Below are the code and all the weights of a small trained network. Each question names an input and a class and asks about switching units off, where a switched-off unit gives its printed mean instead of its output.

import numpy as np


def w(rows, s, z=0):
    codes = np.array(rows[::2]) - 128.0
    scale = np.full(codes.shape[1], s)
    scale[-1] = z or s
    return codes * scale


def norm(h):
    return h / np.sqrt((h * h).mean(-1, keepdims=True) + 1e-5)


def f(y):
    return y / 2 * (1 + np.tanh(0.7978845608 * (y + 0.044715 * y**3)))


def log_softmax(a):
    a = a - a.max(-1, keepdims=True)
    return a - np.log(np.exp(a).sum(-1, keepdims=True))


def net(x, mask):
    res = np.array(x, float).reshape(1, 4) / 4 @ E
    u = 0
    for l in range(3):
        y = f(norm(res) @ A[l][:, :-1].T + A[l][:, -1])
        res = res + np.where(mask[u : u + 4], y, B[l][:, -1]) @ B[l][:, :-1]
        u += 4
    return log_softmax(norm(res)[-1] @ U[:, :-1].T + U[:, -1])


A, B = {}, {}
E = w([
[177,105,69,186,81,108,4,149,74],'x0',
[179,211,115,109,153,154,18,78,254],'x1',
[121,131,138,127,108,121,124,123,126],'x2',
[209,150,75,88,56,58,152,224,196],'x3',
],0.0054)
A[0] = w([
[135,48,142,91,55,151,163,254,126,42],'0.n1',
[67,63,161,151,146,166,133,132,47,148],'0.n2',
[188,114,136,161,137,68,174,168,109,3],'0.n3',
[127,195,149,181,184,174,78,35,144,56],'0.n4',
],0.0056,0.0044)
B[0] = w([
[133,106,141,61,192,162,63,3,133,196],'0.n1',
[112,147,116,199,112,124,118,180,198,253],'0.n2',
[56,82,129,17,147,151,68,103,111,127],'0.n3',
[107,57,91,29,102,83,165,163,73,197],'0.n4',
],0.0079,0.0042)
A[1] = w([
[135,69,70,73,83,109,81,115,99,76],'1.n1',
[73,73,137,2,158,136,216,44,121,89],'1.n2',
[154,31,74,58,122,98,81,65,29,2],'1.n3',
[160,114,173,128,167,93,123,120,155,50],'1.n4',
],0.0071,0.0047)
B[1] = w([
[106,162,179,145,254,121,105,45,88,193],'1.n1',
[181,215,27,94,72,55,129,98,142,254],'1.n2',
[98,123,218,129,168,219,67,174,144,216],'1.n3',
[40,147,141,171,176,127,31,192,160,115],'1.n4',
],0.0074,0.0072)
A[2] = w([
[108,81,116,124,110,153,78,110,54,83],'2.n1',
[103,204,179,35,147,163,171,135,207,93],'2.n2',
[65,155,153,121,144,130,254,126,127,43],'2.n3',
[117,226,143,161,104,104,220,133,159,2],'2.n4',
],0.0077,0.00075)
B[2] = w([
[128,77,195,111,146,139,202,182,237,176],'2.n1',
[82,65,116,244,22,142,223,189,59,254],'2.n2',
[191,195,169,15,183,149,29,92,168,189],'2.n3',
[110,53,163,150,210,161,2,123,108,229],'2.n4',
],0.0068,0.0051)
U = w([
[89,99,229,56,254,191,53,81,111,93],'0',
[169,235,25,70,66,89,112,75,82,247],'1',
[91,29,133,229,69,148,242,218,134,4],'2',
],0.009,0.0004)

Each question gives the input, the list of numbers given to net, and the class t.
The units are the neurons (one row each of A and B). Each row of codes is followed by its name. A weight is (code - 128) times the scale printed after its matrix; where a second scale follows, it is the last column's (A, B and U).
mask holds one flag per neuron, layer by layer. A switched-off neuron (its flag False) gives its mean, the last column of its row in B, instead of its output. The means were averaged over made-up inputs and are rounded, as every weight is.
A unit's drop is (log p(t) with every unit on - log p(t) with that unit switched off) / (log p(t) with every unit on - log p(t) with every unit switched off).
The circuit of an input: a set's keep is (log p(t) with only the set's units on - log p(t) with every unit switched off) / (log p(t) with every unit on - log p(t) with every unit switched off). Starting from all 12 units, units are removed one at a time, each time the one whose removal leaves the highest keep (on an exact tie, the one counted first), for as long as the keep stays at least 0.8.
circuit, biggest first: the units of the circuit, biggest drop first
top k neurons: the k neurons with the biggest drops, biggest first
drop when u is switched off: that unit's drop, to one decimal
input [-6,-2,-5,8], class 1: top neuron -> (1.n2)
input [-1,8,-6,-5], class 1: top 2 neurons -> (1.n2, 0.n4)
input [8,-7,1,1], class 0: top 3 neurons -> (0.n1, 2.n2, 1.n1)
input [-4,6,4,8], class 2: top 2 neurons -> (1.n2, 2.n2)
input [-2,8,2,-2], class 1: top 2 neurons -> (0.n4, 1.n2)
input [6,-1,5,1], class 0: top 2 neurons -> (0.n2, 1.n2)
input [1,-3,6,6], class 0: top 2 neurons -> (1.n3, 1.n1)
input [0,1,6,6], class 2: top 3 neurons -> (1.n2, 2.n2, 2.n3)
input [-4,1,2,5], class 2: top 2 neurons -> (0.n4, 2.n2)
input [3,-7,-3,1], class 0: top 2 neurons -> (0.n1, 2.n2)
input [-8,-2,-5,5], class 1: top 2 neurons -> (1.n2, 0.n2)
input [-6,-1,-2,4], class 1: top 2 neurons -> (1.n2, 0.n2)
input [-1,3,-4,-8], class 1: circuit, biggest first -> (1.n2, 0.n4)
input [-6,-7,-6,-1], class 0: circuit, biggest first -> (2.n3)
input [-8,3,3,-5], class 1: drop when 1.n2 is switched off -> 0.8
input [-8,6,-6,3], class 2: drop when 2.n2 is switched off -> 1.3
input [6,-8,4,5], class 0: drop when 0.n1 is switched off -> 0.4
